Below are the code and all the weights of a small trained network. Each question names an input and a class and asks about switching units off, where a switched-off unit gives its printed mean instead of its output.

import numpy as np


def w(rows, s, z=0):
    codes = np.array(rows[::2]) - 128.0
    scale = np.full(codes.shape[1], s)
    scale[-1] = z or s
    return codes * scale


def f(y):
    return y / 2 * (1 + np.tanh(0.7978845608 * (y + 0.044715 * y**3)))


def log_softmax(a):
    a = a - a.max(-1, keepdims=True)
    return a - np.log(np.exp(a).sum(-1, keepdims=True))


def net(x, mask):
    res = np.array(x, float).reshape(1, 4) / 4 @ E
    y = f(res @ A[0][:, :-1].T + A[0][:, -1])
    res = res + np.where(mask, y, B[0][:, -1]) @ B[0][:, :-1]
    return log_softmax(res[-1] @ U[:, :-1].T + U[:, -1])


A, B = {}, {}
E = w([
[187,112,161,171,74,186],'x0',
[157,136,72,168,201,93],'x1',
[12,137,74,162,107,152],'x2',
[106,222,150,101,134,139],'x3',
],0.011)
A[0] = w([
[91,221,203,110,50,155,164],'N1',
[121,114,120,131,100,132,192],'N2',
[83,121,86,197,69,149,152],'N3',
[197,110,150,169,114,139,221],'N4',
[160,94,136,53,141,117,191],'N5',
[159,66,85,116,119,100,120],'N6',
[209,129,145,140,188,115,233],'N7',
[138,95,118,117,98,121,97],'N8',
[121,118,122,104,138,145,82],'N9',
[124,227,126,89,61,151,143],'N10',
[102,172,146,97,121,142,159],'N11',
[148,4,139,151,87,118,178],'N12',
[143,152,144,103,103,103,62],'N13',
[100,130,117,169,75,139,160],'N14',
[140,127,147,84,180,91,147],'N15',
[90,127,94,96,137,135,253],'N16',
[137,152,162,148,123,143,81],'N17',
[149,74,91,132,160,145,91],'N18',
[117,128,111,65,195,106,178],'N19',
[57,144,119,223,45,167,179],'N20',
[103,126,124,137,136,147,151],'N21',
[169,182,109,236,191,148,206],'N22',
[185,67,140,134,103,144,160],'N23',
[96,97,139,124,139,127,124],'N24',
[175,103,173,99,101,121,137],'N25',
[139,205,66,169,233,117,172],'N26',
[170,208,115,148,154,115,110],'N27',
[109,141,112,63,192,100,179],'N28',
],0.013,0.0036)
B[0] = w([
[157,145,220,121,146,12,233],'N1',
[126,86,148,130,109,143,151],'N2',
[94,60,39,95,136,143,212],'N3',
[156,167,74,46,112,103,213],'N4',
[85,81,180,125,118,160,186],'N5',
[183,135,139,166,101,133,173],'N6',
[196,148,49,52,123,81,237],'N7',
[101,162,111,131,144,167,140],'N8',
[105,150,124,130,129,128,123],'N9',
[204,143,196,142,130,56,202],'N10',
[146,148,154,123,152,88,175],'N11',
[138,119,149,120,69,254,227],'N12',
[101,148,122,105,131,126,138],'N13',
[69,102,107,103,147,154,177],'N14',
[90,94,107,102,151,114,182],'N15',
[159,53,159,139,124,87,189],'N16',
[123,178,133,112,142,125,138],'N17',
[142,179,113,135,132,114,162],'N18',
[118,62,138,126,151,67,199],'N19',
[91,29,39,43,175,130,244],'N20',
[127,104,123,116,148,124,147],'N21',
[218,156,51,190,110,126,222],'N22',
[119,175,137,96,140,184,203],'N23',
[140,121,136,148,117,137,140],'N24',
[95,163,138,68,134,165,189],'N25',
[138,103,76,233,137,78,252],'N26',
[185,145,110,177,111,122,179],'N27',
[95,71,141,117,159,62,207],'N28',
],0.021,0.011)
U = w([
[192,218,75,132,81,97,188],'0',
[79,213,151,183,51,95,10],'1',
[114,162,231,53,150,44,212],'2',
[118,127,78,1,99,204,154],'3',
[90,154,186,126,77,205,72],'4',
[90,205,152,195,98,119,10],'5',
[76,60,96,187,172,55,245],'6',
[118,197,159,158,168,177,7],'7',
],0.0076,0.0022)

Each question gives the input, the list of numbers given to net, and the class t.
The units are the neurons (one row each of A and B). Each row of codes is followed by its name. A weight is (code - 128) times the scale printed after its matrix; where a second scale follows, it is the last column's (A, B and U).
mask holds one flag per neuron, in row order. A switched-off neuron (its flag False) gives its mean, the last column of its row in B, instead of its output. The means were averaged over made-up inputs and are rounded, as every weight is.
A unit's drop is (log p(t) with every unit on - log p(t) with that unit switched off) / (log p(t) with every unit on - log p(t) with every unit switched off).
The circuit of an input: a set's keep is (log p(t) with only the set's units on - log p(t) with every unit switched off) / (log p(t) with every unit on - log p(t) with every unit switched off). Starting from the 12 units with the biggest drops (on a tie, the unit counted first), units are removed one at a time, each time the one whose removal leaves the highest keep (on an exact tie, the one counted first), for as long as the keep stays at least 0.8.
circuit, biggest first: the units of the circuit, biggest drop first
top k neurons: the k neurons with the biggest drops, biggest first
drop when u is switched off: that unit's drop, to one decimal
input [8,7,3,5], class 0: circuit, biggest first : (N22)
input [-1,-7,-3,-3], class 4: top 2 neurons : (N20, N7)
input [-4,-8,5,2], class 2: top 2 neurons : (N1, N26)
input [5,-8,3,1], class 2: top 2 neurons : (N1, N10)
input [-8,-4,-4,1], class 2: top 2 neurons : (N26, N20)
input [-4,5,-8,-6], class 0: top 2 neurons : (N20, N6)
input [5,4,2,1], class 0: top 2 neurons : (N22, N12)
input [4,-8,-5,-1], class 2: top 3 neurons : (N1, N20, N3)
input [3,8,-8,-8], class 0: drop when N6 is switched off : 0.3
input [-6,-3,4,8], class 2: drop when N1 is switched off : 0.3
input [-3,2,-1,-7], class 3: drop when N22 is switched off : 0.2
input [3,1,-1,-4], class 3: drop when N24 is switched off : 0.0
